Below are the code and all the weights of a small trained network. Each question names an input and a class and asks about switching units off, where a switched-off unit gives its printed mean instead of its output.

import numpy as np


def w(rows, s, z=0):
    codes = np.array(rows[::2]) - 128.0
    scale = np.full(codes.shape[1], s)
    scale[-1] = z or s
    return codes * scale


def f(y):
    return y / 2 * (1 + np.tanh(0.7978845608 * (y + 0.044715 * y**3)))


def log_softmax(a):
    a = a - a.max(-1, keepdims=True)
    return a - np.log(np.exp(a).sum(-1, keepdims=True))


def net(x, mask):
    res = np.array(x, float).reshape(1, 5) / 4 @ E
    y = f(res @ A[0][:, :-1].T + A[0][:, -1])
    res = res + np.where(mask, y, B[0][:, -1]) @ B[0][:, :-1]
    return log_softmax(res[-1] @ U[:, :-1].T + U[:, -1])


A, B = {}, {}
E = w([
[30,149,134,28,198,75,35,64,98],'x0',
[127,115,116,111,127,146,150,135,135],'x1',
[100,125,88,125,55,124,108,203,1],'x2',
[96,115,118,143,119,131,115,128,144],'x3',
[15,241,195,133,129,218,146,159,115],'x4',
],0.015)
A[0] = w([
[110,172,156,186,124,136,174,156,152,154],'N0',
[108,105,86,128,73,138,103,187,2,170],'N1',
[178,81,137,198,85,106,174,128,161,226],'N2',
[110,166,171,144,106,189,160,171,130,151],'N3',
[113,145,145,96,181,128,148,119,185,158],'N4',
[86,195,166,130,152,194,117,140,144,154],'N5',
[41,169,143,42,136,139,104,150,51,92],'N6',
[172,93,71,127,134,96,112,111,119,209],'N7',
[98,107,156,99,218,109,138,69,143,161],'N8',
[148,84,77,57,126,102,72,91,136,149],'N9',
[169,112,153,146,186,145,117,115,219,245],'N10',
],0.014,0.011)
B[0] = w([
[165,160,180,170,81,194,148,70,111,198],'N0',
[153,42,103,185,148,146,109,168,73,253],'N1',
[241,180,30,166,149,144,118,228,149,249],'N2',
[163,128,189,183,124,208,139,100,90,212],'N3',
[126,142,190,109,103,54,117,113,157,188],'N4',
[106,153,198,103,103,125,173,190,177,219],'N5',
[122,99,128,122,226,153,103,181,195,228],'N6',
[56,50,36,128,139,97,28,124,115,205],'N7',
[114,98,169,119,90,19,94,72,184,204],'N8',
[115,74,120,149,158,68,114,36,126,195],'N9',
[180,246,135,171,162,153,107,126,204,233],'N10',
],0.013,0.027)
U = w([
[137,136,96,138,254,151,118,209,197,210],'0',
[139,218,167,142,64,175,200,98,118,74],'1',
[119,101,126,120,102,72,89,44,136,159],'2',
[34,153,228,2,95,102,158,130,145,111],'3',
[153,75,27,128,35,122,133,222,53,97],'4',
[137,85,186,201,92,185,160,139,5,98],'5',
[39,24,85,50,206,107,120,109,28,2],'6',
],0.0098,0.0048)

Each question gives the input, the list of numbers given to net, and the class t.
The units are the neurons (one row each of A and B). Each row of codes is followed by its name. A weight is (code - 128) times the scale printed after its matrix; where a second scale follows, it is the last column's (A, B and U).
mask holds one flag per neuron, in row order. A switched-off neuron (its flag False) gives its mean, the last column of its row in B, instead of its output. The means were averaged over made-up inputs and are rounded, as every weight is.
A unit's drop is (log p(t) with every unit on - log p(t) with that unit switched off) / (log p(t) with every unit on - log p(t) with every unit switched off).
unit that matters most: the unit with the biggest drop
top k neurons: the k neurons with the biggest drops, biggest first
drop when u is switched off: that unit's drop, to one decimal
input [-1,-7,1,5,2], class 5: unit that matters most	N10
input [6,1,7,6,0], class 6: top 2 neurons	N2, N10
input [-1,3,1,-7,7], class 5: top 2 neurons	N10, N3
input [0,3,3,-1,3], class 5: top 2 neurons	N2, N10
input [1,5,-8,-3,-4], class 2: top 2 neurons	N8, N6
input [8,2,1,2,-7], class 6: top 2 neurons	N7, N10
input [-8,-6,-7,7,1], class 1: top 2 neurons	N0, N6
input [7,3,-8,-5,0], class 2: top 2 neurons	N9, N8
input [1,3,8,-2,0], class 6: top 3 neurons	N2, N10, N6
input [8,6,-1,-4,-6], class 2: drop when N8 is switched off	0.1
input [-7,0,8,2,0], class 4: drop when N2 is switched off	3.1
input [-7,1,7,8,-1], class 4: drop when N2 is switched off	0.2
